Below is a small trained network, with its code and all its weights. Each question gives an input and a class and asks what happens when units are switched off, that is, made to give their printed mean instead of their output.

import numpy as np


def w(rows, s, z=0):
    codes = np.array(rows[::2]) - 128.0
    scale = np.full(codes.shape[1], s)
    scale[-1] = z or s
    return codes * scale


def norm(h):
    return h / np.sqrt((h * h).mean(-1, keepdims=True) + 1e-5)


def f(y):
    return y / 2 * (1 + np.tanh(0.7978845608 * (y + 0.044715 * y**3)))


def log_softmax(a):
    a = a - a.max(-1, keepdims=True)
    return a - np.log(np.exp(a).sum(-1, keepdims=True))


def net(x, mask):
    res = np.array(x, float).reshape(1, 2) / 4 @ E
    u = 0
    for l in range(4):
        y = f(norm(res) @ A[l][:, :-1].T + A[l][:, -1])
        res = res + np.where(mask[u : u + 3], y, B[l][:, -1]) @ B[l][:, :-1]
        u += 3
    return log_softmax(norm(res)[-1] @ U[:, :-1].T + U[:, -1])


A, B = {}, {}
E = w([
[119,143,81,225,131,124,205,43,111,38],'x0',
[115,142,48,253,115,126,159,46,84,225],'x1',
],0.0022)
A[0] = w([
[135,95,98,140,34,152,176,98,175,197,5],'0.n0',
[116,90,23,178,128,119,90,100,121,191,3],'0.n1',
[77,141,118,1,74,134,33,186,136,206,106],'0.n2',
],0.002,0.0017)
B[0] = w([
[81,206,142,233,172,71,125,150,51,252,92],'0.n0',
[150,197,192,200,189,134,178,78,78,187,129],'0.n1',
[254,74,174,96,139,152,147,169,172,201,253],'0.n2',
],0.0026,0.0015)
A[1] = w([
[170,81,137,183,138,129,86,165,65,224,113],'1.n0',
[72,220,49,252,105,133,144,53,63,157,41],'1.n1',
[123,133,185,67,119,134,62,242,169,141,6],'1.n2',
],0.0031,0.0017)
B[1] = w([
[82,197,102,124,139,134,146,129,183,21,172],'1.n0',
[152,3,110,85,165,98,122,80,70,134,252],'1.n1',
[157,34,129,115,133,121,123,104,97,164,198],'1.n2',
],0.0047,0.0038)
A[2] = w([
[142,125,153,119,114,125,117,150,108,143,2],'2.n0',
[130,115,127,132,99,130,131,122,115,98,135],'2.n1',
[93,254,119,139,133,139,127,129,160,160,125],'2.n2',
],0.0085,0.00099)
B[2] = w([
[180,135,235,160,117,163,93,76,105,211,164],'2.n0',
[118,253,81,159,114,134,73,146,127,144,207],'2.n1',
[246,221,137,67,190,79,202,172,71,75,251],'2.n2',
],0.0039,0.0016)
A[3] = w([
[85,253,93,160,83,138,100,145,130,70,136],'3.n0',
[166,246,175,127,108,132,107,94,75,178,82],'3.n1',
[112,105,159,122,161,106,132,169,151,67,253],'3.n2',
],0.0051,0.0018)
B[3] = w([
[36,129,98,132,76,230,242,149,255,197,220],'3.n0',
[71,205,109,145,141,119,160,98,147,90,104],'3.n1',
[76,170,84,220,129,113,143,115,98,190,252],'3.n2',
],0.0037,0.0021)
U = w([
[96,211,224,161,105,129,77,24,134,150,1],'0',
[205,37,239,75,110,126,40,180,145,198,164],'1',
[120,44,62,157,154,73,132,2,45,123,167],'2',
[36,166,96,164,71,188,198,128,239,127,174],'3',
[75,152,156,146,86,116,64,190,130,77,52],'4',
[194,250,127,90,179,84,188,156,115,126,128],'5',
],0.0097,0.0044)

Each question gives the input, the list of numbers given to net, and the class t.
The units are the neurons (one row each of A and B). Each row of codes is followed by its name. A weight is (code - 128) times the scale printed after its matrix; where a second scale follows, it is the last column's (A, B and U).
mask holds one flag per neuron, layer by layer. A switched-off neuron (its flag False) gives its mean, the last column of its row in B, instead of its output. The means were averaged over made-up inputs and are rounded, as every weight is.
A unit's drop is (log p(t) with every unit on - log p(t) with that unit switched off) / (log p(t) with every unit on - log p(t) with every unit switched off).
The circuit of an input: a set's keep is (log p(t) with only the set's units on - log p(t) with every unit switched off) / (log p(t) with every unit on - log p(t) with every unit switched off). Starting from all 12 units, units are removed one at a time, each time the one whose removal leaves the highest keep (on an exact tie, the one counted first), for as long as the keep stays at least 0.8.
units of the circuit, in order: the units of the circuit, biggest drop first
unit that matters most: the unit with the biggest drop
k most important neurons: the k neurons with the biggest drops, biggest first
k most important neurons of layer l: the k neurons of layer l with the biggest drops, biggest first
drop when u is switched off: that unit's drop, to one decimal
input [-3,4], class 5: 3 most important neurons -> 1.n2; 1.n0; 2.n2
input [-4,5], class 5: units of the circuit, in order -> 1.n2; 1.n0; 2.n2
input [3,-8], class 4: 2 most important neurons of layer 3 -> 3.n2; 3.n0
input [-3,3], class 5: unit that matters most -> 2.n2
input [7,-2], class 3: 3 most important neurons -> 2.n1; 1.n2; 3.n0
input [-1,1], class 5: units of the circuit, in order -> 2.n2; 1.n1
input [-8,5], class 5: units of the circuit, in order -> 1.n1; 1.n0; 2.n2
input [-7,8], class 5: units of the circuit, in order -> 1.n0; 2.n2; 1.n2
input [-2,1], class 5: 2 most important neurons of layer 1 -> 1.n0; 1.n1
input [3,-7], class 4: 3 most important neurons -> 1.n0; 1.n1; 3.n0
input [-6,8], class 5: 2 most important neurons -> 1.n2; 1.n0
input [2,-3], class 3: 2 most important neurons -> 1.n1; 0.n2
input [7,-8], class 3: 2 most important neurons -> 1.n1; 3.n0
input [4,-6], class 3: most important neuron of layer 1 -> 1.n1
input [-7,6], class 5: drop when 2.n2 is switched off -> 0.9
input [2,-1], class 3: drop when 3.n0 is switched off -> 0.1
input [5,-3], class 3: drop when 0.n0 is switched off -> 0.0
